(in the rows, 128 means zero)
Each row is followed by its class.
[197  61 147 116  95 121  79 154 175 132 118 114 140 127 116 112 176 144
 123 147 151  92 154 113 137 135 118 104 165 118 106 141 169 175 149  97
   4 135 148 150  80 103 162 171 157 104 132 112  95]
Rugik
[187 106 128 130 115  39 128 204  88 121 114 159 124  95  97 110 168 154
 104 189 109 180 136  88 155 130 144 132 108 135  80 161 119 145  93 154
  79 153  90 168 120 144 135 100 140 168 144 113 162]
Ziv
[137 112 130 106 142  93 146 149 114 102  78 137 109 149 133 131 116 130
 135 162 136 163 140 134 124 131 126 114 108 106 139 144 123 121  94 161
 195  95 109 155 133 177 139 145 113 112 145 152 126]
Vum
[178 133 113 128 139  78 153 141 151  99 149 103 124 126 103 127 123 117
 129 154 155 139 118 132 123 131 114 140 117 126 102 136 130 142 115 140
  98 163 122 161 146 130 126 169 120 160 190 131 130]
Ziv
[116 149 149 119 139 107 119 168 136 160 133 104 120  84 146 124  99 125
 121 151 164 111 104 116 116 149 137 136 137 125 116 134 135 104 138 117
 161 124 105 139 107 123 126 156 111 104 131 121 137]
kilu
[141 129 123 120 170  91 193 130 117 132 123 118 129 147 100  85 142 107
 130 139 162 136  76 156 109 135  98 140 125 126  81 133  88  95 149 113
 151 119 120 111 123 143 158 180 121 132 110 115 150]
kilu
[123 137 125 166 128 115  97 101  83  97 121 136 125 113 164 110 158 150
 128 152 119 117 174 140 133  79 123 118  99 120 180 118  93 144 122 120
 160 175 110  97  88 109 129 138 127 177 171 137 130]
Sugi
[156 131 133  99 152  90  68 132 123 103 101 108 112  87 129 110 120 159
 103 127 130 112 149 120 135 155 144 102 129 146 113 148  85 131 152 114
 124 127 127 127 128 151 152 123 122 109 136 120 140]
ruri
[142 134 154 126 120  98 135 106 115 143 116 109 146 130 124  89 108 160
 127 124 164 115 147 116  99 102 123 120 104  97 112 170 173 179 140  80
 151 162 108 152  92 151 105 165 126 133  99 140 127]
kilu
[110 160 142 133 142 102 123 155 165 148 136 146 114 145 180 111 106 104
  90 136 135 111 149 147 142 164 126 137 139 182 157 172  89 113 133 115
  77 141 161 154 134 113 135 148 104 150 155 125 169]
ruri
[104 123 114 109 118 107  86 109 108  97 115 121 165 156 123 111 131 147
 125 106 144 138 161 113 151 101 126 124 117 118 154 126 182 168 122 167
 123 109 127  85 144 117 112 104 122  91  89 120 128]
Pedu
[ 89 128 134 147 173 135 104 119 158 126  96 168 123 141 126 131 124  94
 133 132 119 140 111 117 137 127 111 131 130 128 109 174  80  99 149 142
 128 126 125 131 132 105 114 115 115 155 128 124 113]
keru
[127 126 121 127 136 124  99 115 161 139 130 130 129 125 168 119 160 127
 156 132 121  74 110 127 130 128 104 143 128 138 103 139 116 104 110 122
 202 140 117 126 117 133 148 142 103 100 112 131 131]
keru
[ 85  99 137 131 145 131 193 129 153 136 115 123 103 148 119 141  93  88
 118 138 123 118 132 157 140 133 152 125 134 117 163 143 141  72 149  97
 176 100 161 150 138 139 135 111 176  98 108 148 120]
Rugik
[141  87 126 141 106 126 163  72  37 139  85 214 122 102  95  82 145 125
 153 143 131 196 103 151 122 112 153 142  78 129  85 150 165 128 114 152
 168 107 110 132 152 189 149  87 107  99  45 113 118]
Vum
[138 151 110 141 126 123  91 126 151 118 131  95 145 162 111 149 130 127
 122  92 127 108 113 108 111 168 119 122 159 115 126 174 107 151 127  94
 122 130 146 126 131 116  97 126 144 141 122 129  88]
Tam
[137  85  99 123  60 154  70 126 101 152 138 120 112 144 117 160 159 109
 131 179 124 100 120 183 144 125 170  88 149 128 131  51  94 139 111 147
  71 118  74 129 127 142 158  66 147 151 108  91 148]
Pedu
[150 138 120 159 176 118 142 140 126 142  92 122 146 126 149 129 116 136
 113 140 140 158 152 123  98 159 114 142 153 154 136 131 158 132 145 126
 153 124  77  86 117 137  99  93 129  99 101  95 121]
keru
[125 100 113 119  90 144 140 111  62 134 111 130 137 122 115 155  86  88
  91 167 128 134 187 140 105 154 139 131  78 125  88  96 154 118 158 160
 119 136  99 101 139 134 153 140 121 137 110 164 129]
Vum
[141 135 133 110 135 149 162 177 170  90 115 166 121 188 136 155 126 135
 138 147 104 100 101 140 102 150 110 103 164 144 142 158 159  91 133 136
  57 147 115  70 138 138 132 147 137 141 137 147 182]
Ziv
[167  69 107 102 102 121 151 127 151  94  96 133 140 114 122 144 128 101
 131 159 144 121 153 145 133 134 135  96 159 132 158 113 141 112 135 119
 141 124 144 144 123 111 146 126 163  84 137 128  75]
Rugik
[112 104 141  74 113 159  64 111 108 128 112  83 104 143  87 140 141 110
 110  92  98 120 160 103 122 187 141  96 112  90 113 123 113 113 153 162
  82 125 129  95 120 114 141 111  82 131 134 112 104]
Vum
[150 126 129 131 101 119 151 146 107 133 135 120 142 142 150 148 132 132
  90 115 134  82 145 127 154 136 151 109 111 133 153 124 166 146 136 122
 136 150 134 118  95 134 107 123 144 139 131  99 115]
ruri
[153 124 116 161 125 125 146 140  95 116 111 176 191 102 136 113 112 127
 106 133 143  84 155 145 103 131 175 137 142 161 141 143 130 129 103 122
 164 155 116 171 118 118 141 204 126 138 131  95 138]
kilu
[129  99 100 133 137  78 135 154 141 126 134 125 130 127 138 107 105 157
 140 167 133 149 145 108 132 116  94 140 116 127  98 171 189  96 134 103
 154 147 104 185 118 136 123 141 136 122 117 137 110]
kilu
[130 142 118 179 130 112  90  62 117 114 137  92 140 106 167  49 172 166
 164 144 153 141 188 145 150  51 108 148 161 107 145  33 178 185 157  97
 153 148 144 172 106 102 119 124 146 128 153 128 113]
Tam
[161 143  91 141 160  95 108 130  82 123 133 122 161 169 105 107 175 187
 130 144 120 123 128 163 126 113 104  91 106 119 154 103 167 152 133  90
 104 136 132 120 114 154 162 190 142 152 159 105 120]
Pedu
[144  95  85 154 116 149 129 140 112 111 149  88 125 109  95 152 105 136
 134 118 119 121 143 103 118 151 138 157 160 122  72 110 117 119 129 125
 109 155  70 148 114 137 139 132 152 146 134 103  81]
kilu
[161  91 107 109 142  79  99 128 134 113  80 113 137 147 123 107 129 110
  80 127 134  88 152 125 117 166 119 127 110 177 125 159  81 174 150 123
  87 130 165 139 111 156 179 166 121 117 108 136 121]
Rugik
[150 121 121 168 119 146 174 123 135 105 123 116 131  98 104 125 108 150
 124 105 154 112 103 121 146 133 109 125 115 162 123 131 137 150 124 133
 148 140 124 156 110 152 169 159 115  93 128 118  93]
mabu
[102 110  95 136 108 141 105 100 145 107 152  99 127 164 129 102 170  93
 157 126  85 117 144 130 133 126 121  97 109  93 140 113 109  91 105 145
 164 142 157 143 149 107 117 107  91 186 175 162 111]
Tam
[149 111 147 132 168 107 154 147 152 137 124 136 144 142 138  81 106  91
 138 169 162 100 137 128 120 141 125 124 121 112 106 141 154  89 179 107
 109 125 117 102  91 114  98 157 149 140 121 136 110]
kilu
[155 114  68 156 123 146  91 108 151 133 127  94 145 158 132 169 141 172
 120 157 147 114 130 140 116 134 115 140 123 115 160 153  97 142  75 107
 148 122 102 137  99  88 133 145 165 153 178 137 136]
Pedu
[ 88 109 114 149 114 125 141 144 117 171  74 123  77 122 157 122  95 140
 143 168 107 169 146 119 115 160 167 118 154 133 133 119 185  99 133 173
 188 184 117 128 133  99 123  69 106 115 142 142 105]
keru
[135 130 122 140 115 119 127 131 112 116 128 103 137 133 151 125 139 141
 144 139 116  99 151 149 126 117 117 127 128 131 122 142 137 130 115 119
 155 174 152 115 124  98 135 147 122 129 102 155 146]
Sugi
[ 91 129 148  83 149  92  90 127 153 143 108 134  93 116 164 118  80 117
 102 111 150 168 120 126 108 134 137 144 104 161 175 177  75 128 147 111
 140  96 163 112 141 132  94  90 128 111 129 166 129]
ruri
[121 104 124 114  93  85 149 164 120 121 134 137 144 151 171 126 143 167
 115  94 139 115 123 100  95 153 109 123 125 152 129 164 175 145 157 112
  71 136 156 139 123 111 117 179 117 123 174 168 126]
ruri
[145 122  60 148 128 107 135 121  82 119 120  57 127 137  92 115 146 146
 131 113 136 140 153 132 169 114  97 126 115 109  53 135 109 149 106 180
 111 169 185 120 169 125 169 183 133 109  88 158 144]
Sugi
[128 140 134 100 134  99 192 131  81 141 127 161 149 112 153 144 139 105
 111 160 143 173 176 134 111 127 108 141 142 142 167 115  97 117 106 150
 102 108  66 133 100 119  93 152 116 138 187 104 119]
kilu
[131 128 122 157 118  97  81 125 134 101 133 111 135 135 108 107 135 184
 139 143 121  84 143 132 122 126 114  93 126 102 147 167  92 120 131  81
 172 140 127 130 123 150 135 175 137 119  98 159 115]
Tam
[115 134  97 143 117 121 114 128 143 110 150  96 144 134 113 105 134 138
 118 142 132 106 133 138 120 135  98 107 132 130 104 131  92 109 144 116
 120 154 131 133 165 120 163 140 115 143 137 157 161]
Tam
[ 98 131 134 158 116 104 127 149 169 116 134 139  90 189 137 117  98 116
 104 102 136 135 110 123 143 172 148 127 119 147 173 169 130 145 102 146
 111 115 157 153 133 115 151 143 115 139 162 121 135]
mabu
[152 106 156 151 116 164 130 129 141  86 152  88 124 121 133 110 147 136
 132 105 120 109 160 133 113 139 167 151 151 137 124  84 122 129 131  97
 128 134 140 139 116 166 164 110 134 115 165 116 159]
Vum
[110 133 138  65 152  58 119 153 145 122 130 144 116 112 143 122 147 137
 129 185 116  94 105 137 127 119 104 127 127 161 121 156  66  77 132 120
 162 129 104 101 121 129 138 108 128 119 118 169 147]
Tam
[144 162 105 127  85 111  45 167 104 189 113  87 107 157 151 166 156 109
 105 184 129 104  97 166 119 203 114  97 167 155 156  95 119 114 151 133
 139 139 200 119 118 117 154 165  93 106 117  92  91]
Tam
[166 129 111 160 138 116 126 143 144 136 115 112 124 110 122 110 139 128
 143 144 149 148 103 122 108 148 124 129 151 123 117 133  89 107 121 113
 145 137 129 150  96 132 123 192 112 134 120 113 133]
kilu
[171 159 106  86 161  92 188 120  51 168 138 119 160 118 101  84 166 107
 174 175 159 148  98 143  95 207 139 147 145 132  45  79 139 109 160 157
 135 101 114 145 130 153 101 130  82 127 107 104 136]
kilu
[130 139 155 144 129 108 151 136 124 180 135 146 108  98 142  85 140 114
 141 156 126 129 133 127 123 163 156 143 132 166 131 121 134 105 137 145
 137 174 127  90 107 152 129 128  78 107 117 112 108]
keru
[140 107  96 163  72  88  99 132 114 127 162 121 130 148 152 129 132 152
 129 146 117 106 126 128 111 159 108 123 116 114 100 113 165 129 135 124
  95 119 113 128 147  97 146 189 130 110 123 146 140]
Tam
[139 117 103 155 109 143  64 106 146  90 145 135 160 128 158 108 153  94
 114 106 150  82 150 138 130 114 128 121 131 148 123 133 114 137 133 124
  62 144 144  95 148 110 150 141 132 140 124 125 174]
Sugi
[107 162 118 140 110 150 113 117 129 134 127 126 134 123 132 127 136 155
 129 123 123  92 141 137 146 123 138 105 161 130 158 134 139 123  99 115
 122 178  99 113 124 114 166 128 124 128 143 107 135]
Pedu
[128 130 156 158 145 121 116 175  62 116 106 142 146  81 144 125 134 195
 125 189 157 136 157 111 104  91  97 147 127 138  78 128 130 111 203 130
 147 157  95 133 111 154 124 135 128 144 134 119 121]
ruri
[153 129 169 109 111  58  78 148 123  71 115 155 111  87 118 113 113 154
 133 165 158  99 112 131 129  98 125 125 129 123 126 151  81 165 137 108
 137 150  82  76 118 142 151 153 150 105  96 154 126]
Ziv
[153 106 109 123 133 132  78 132 151 135 134 124 132 121 108 101 167 154
 146 152 127 111 145 143 175 146 156  95 167 136 187 114 185 126 142  99
  76 116 169 145  81 122 119 119 136 114 124 112  92]
Sugi
[165 117 128  82  87  84 175 112 145  82 131 181 157 102 156 114 115  73
 116 144 154 117 156  99 142 147 169  86 109 115 168 113 193 142 132  91
 132 119 119 131 118 145 138 103 177 115 228 159  84]
Rugik
[110  90 101 115 104 109  43 143 179  97 137 167 118  99 157 126 112 169
  98 102 157 133 124 134 110  88 121  89 105 142 182 221 127  96  95  91
 129 129 158 137 187 138 173 188 141  92 183 158 135]
ruri
[121 117 152 120 112 136  80 127 101 144 116 120 146 145 114  95 107 161
 104 106 167  81 123 120 116 109 125 123  92 101 146 172 123 173 129 114
 171 148 101  98  95 139 136 142 125 120  82  81  97]
kilu
[148 142 129 127 123 123 149 133 107 133 120 123 140 136 105 120 154 112
 134 187 136 128 130 149 147 145 122 120 151 113 121  94 113 105 124 153
 163 107 119 123 123 132 134 126 118 130 130 111 113]
Tam
[131 121 137  92 157 135 152 132 166 158 130 154 134 157 176 114 127  90
 147 147 133 120 125 155 135 146 108 135 112 135 139 126 197 116  69 145
 157  46 120 199 133 113 146 140 113 116 183 142 134]
mabu
[134 130 102 112  98 156 159 135 139 107 134 141 138 118 156 102 121 142
 155 130 133 109 145 153 144 110 129  88 141 121 148 115  98 121  95 118
 155 158 130 121 149 121 151 132 145 134 146 185 145]
ruri
[ 69 106 127 173  22 135 109  88  93 157 120 150 122 128 132 129 169 147
 133 134 122 128 127 122 127 137 131  93 140 121 127 158  94 102 159  66
 195 141 140 218 133 179 147  83 115 102  87 128 138]
keru
[164 130 113 146 164 128 131 114 142 179 133 101 116 122 151 134 119 153
 120 176 158  98 134 129  99 138 102 177  90 170 123 128  92 139 138 153
 142 198 111  96  77 129 123 166 108 141 178 109  81]
keru
[128  94 110 111 186 167 113  74  91 103  95 134 152 128 127 139 148  83
 104 130 168 116 194 149 111 119 137 157 115 113  80 139 162  97 127 192
 121  69 148  57 169 138 157 172 153  81 158 163 144]
Vum
[137 154 136  99 120 112 109 138 139 105 112 175 163 169 143  99 115 106
 137 141 120 127 139 112 111 179 121 135 157 147 120 126 163 119 140 118
  78 115 105  98 134 118 165 143 116 139 153 125 127]
Pedu
[130 117 115 140 133 108 156 123 130 136 125 123 125 128 144 120 132 152
 141 120 109 132 110 124 132 109 146 128  99 139 117 128 141 146  98 148
  85 144 119 128 122 110 120 125 130 139 142 153 179]
Pedu
[119 153 187 118 147  99 156 171 123 138 128 104 108 143 153 110 118 178
 123 165 137 112 147 137 144 116 117 125 127 138 156 116 144 101 195 116
 153 152 168 126  90 147 107 145 119 113 121 111 137]
ruri
[156 116 129 149 140 155 192 136 123 148 113 128 161 132 139  97 101 140
 127 142 139  92 164 140 139 112 122 129 107 127 146 149 126 120  86 140
 175 146 100 138  98 144 121 162 128 116  96 105 135]
kilu
[182 119 148  52  98 123 127 169 136 131 128 194 149 149 147 125 154 131
 149 156 132 132 121 137 145 139 134  59 131 123 168 137 173 128 125 114
  73 103 163 118 113 154 106 130 146 120 166 132  86]
ruri
[151 156 109 125 165 118 154 107  87 171 111 163 153 115 161 118 123 147
 137 172 174 110 123 162 128  98 137 170 122 162 109 112 157 171  89 172
 109 142  84 134 129 128 141 139 144 126 166 102 132]
Pedu
[167  99 121 169 158 109 117  89 134  93 111  90 126  73 113  96 128 104
 141 114 148 137 123 129 132 124 170 120 109 140  96 112 122 149 156 147
  89 121 176 151 134 129 103 137 102 122 134 146 152]
Sugi
[131  86 103 132  83 142 113 113 149 128 116 139 137 109 139 149 160  94
  90 148 115  96 177 133 144 118 137 117 146 161 150 124 133  96 131 123
 113 173 126 164 107 108 158 109 127 135 111  86 135]
Rugik
[120 126 138 117 141 118 142 132 140 138 118 109 110 141 135 112 150 126
 132 126 130 147 116 129 100 125 130 128 155 121 124 156 179 110 115 118
 153 150  94 127 108 129 114  99  95 143 121  96 152]
kilu
[136 157 140  80  92 100 159 149 102 148 159 180 136 154 155 147 152 119
 124 151 158 122 133 144 142 110 115 136 141 117 130 153 121 128 103 111
 133 158 102 122 125 120 124 126 166 163 167 101  92]
ruri
[126  93 149 100 153  82  87 152  95 162  93 109 119 167 149 121 147 132
 125 132 105 120 127 102 128 122  70 140  68 120 103 164 118 148 162 121
  96  96 150 120  77 132 103 137 130 141  94 155  95]
Sugi
[109  96 136 152 139 146 179 116 136 131 109 133 147 114 119 108 112 123
 119 115 138  96 138 133 124 111 131 129 117 126 129 137 109 133 161 122
 104 159 132 154 120  71 130 141 144 141 119 131 123]
Rugik
[108  98 152 110 132 155  89 139 125 119 100 159 134 122 117 115 117 114
 124 136 125 121 151 126 135 147 136  96 104 110 185 156 113 120 135 122
 125  92 123  88 100 126 123 118 119 119 114 165  82]
Vum
[135  81 151  94 140  69 117 147 178  79 129 136 123 146 123  99 134 133
 150 133 126 130 132 107 100 146 161 137 147 138 133 192 117 114 106 124
 129 108 132 194 114 144 106 149  90 141 175 138 131]
kilu
[ 91  97 149 147  92 139  86 110 121 105 139 137 132 119 144  94 144  93
 125 110 146  68 153 114 134 137 162 103  93 120 144 157 139 130 156 114
 123 139 154 101 115 155 130 109 108 124 125 180 112]
Vum
[122 100 117  30  59 101  95 126 143 134 123  98 137  86 107 143 119  59
  99 138 167 173 157 138  84 160 172 116 176 139 150  90 121 102 145 128
 125 133 142 120 177  67 102  57 138 105 131 154 138]
Ziv
[133 143 109 131 134  97 125 116 116  90 113 110 126 141 138 112 123 148
 121 132 108 125 153 130 118 143  89 129 143 136 125 120  70 129 130 120
 141 131 106 100 141 126 164 143 137 116 141 148 131]
Tam
[170 128 119 105 136  88 121  99 132 142 113 178 142 151 135  55 177 130
 157 152 122 160 175 131 120 161 135 105 150 139 164 113 129 137 144  89
  90 139 176 114  99 135 136 167 140 126 185 151  77]
keru
[189 140  95  56  79 108 109 116 164 128 121 102 134 106 121 145  90  37
  92 165 146 148 148 127 136 171 138  88 130 131  76 106 107 133 106 139
  90 132 141 112 177 125 166 103 153 122 175 173 129]
Tam
[145 147  80 117 136 163  74 106  95 152  95 114 123 154 132 172 125 137
 125 121 139 176 149 131 110 140 111 132 146 114 105 152 119 153 132 130
 108 126 160 113 146 135  93 108 166 145 108 136 101]
ruri
[ 78 120 110 151  84 141 148 134 106 126 124 183 148 122 143 106 147 122
 127 154 192 169 147 129 118  95 135 119 128 104 158 167 185 118 103 147
 161 166 105 131 156 108 129 100 118 149 169 153 120]
Vum
[159 103  82 134 153 123 150 107 152  77 114 109 141 121 120 128 157 133
 134 150 152 108 126 132 116 148 130 116 152 129 114 115 114 148 133 128
 108 119 112 182 126 125 156 132 132 147 210 142 143]
Rugik
[122 149  96  81  90 100 124 119 139 127 131 157 121 124 122 136  72  81
 101 204 157 136 150 152 146 145 113 101 124 115 115 122 125 108 107 154
 114 114  93  90 178 117 188 169 143 117 166 193 126]
Tam
[144 165 117  91 102 110 112 113 139 143 157 148 116 118 131 112  93 152
 149 140 134 169  82 113  93 169 141 145 114 140 101 146 138 185  93  91
  60 145  86 132 145 123 168  97 127 162 220 167 133]
Pedu
[154 147 126 102 141 135 119 139 142 156 127 129 128 158 107 134 117 141
 134 182 136 122 146 160 131 165 155 142 166 166 179 107 111 114 121 148
  84 139 136  92  99 127 132 147 128 121 131  90 104]
Pedu
[130 120 108 172 138 141 191 182 136 147 131 141 116 134 112 155 105 142
 140 191 120 157  96 143 146 168 122 121 140 126 129 129 139 108 112 136
 141 119  98 126 121 119 145 131 137 128 165 152 111]
keru
[134 103  95 149 154 126 146 114 116 116 117 118 151 117 112 102 174 132
 129 118 127 115 143 142 116 134 128 112 140 152 106 115 153 128 133 110
 135 124 103 157 114 118 139 101 131 151 105 147 152]
mabu
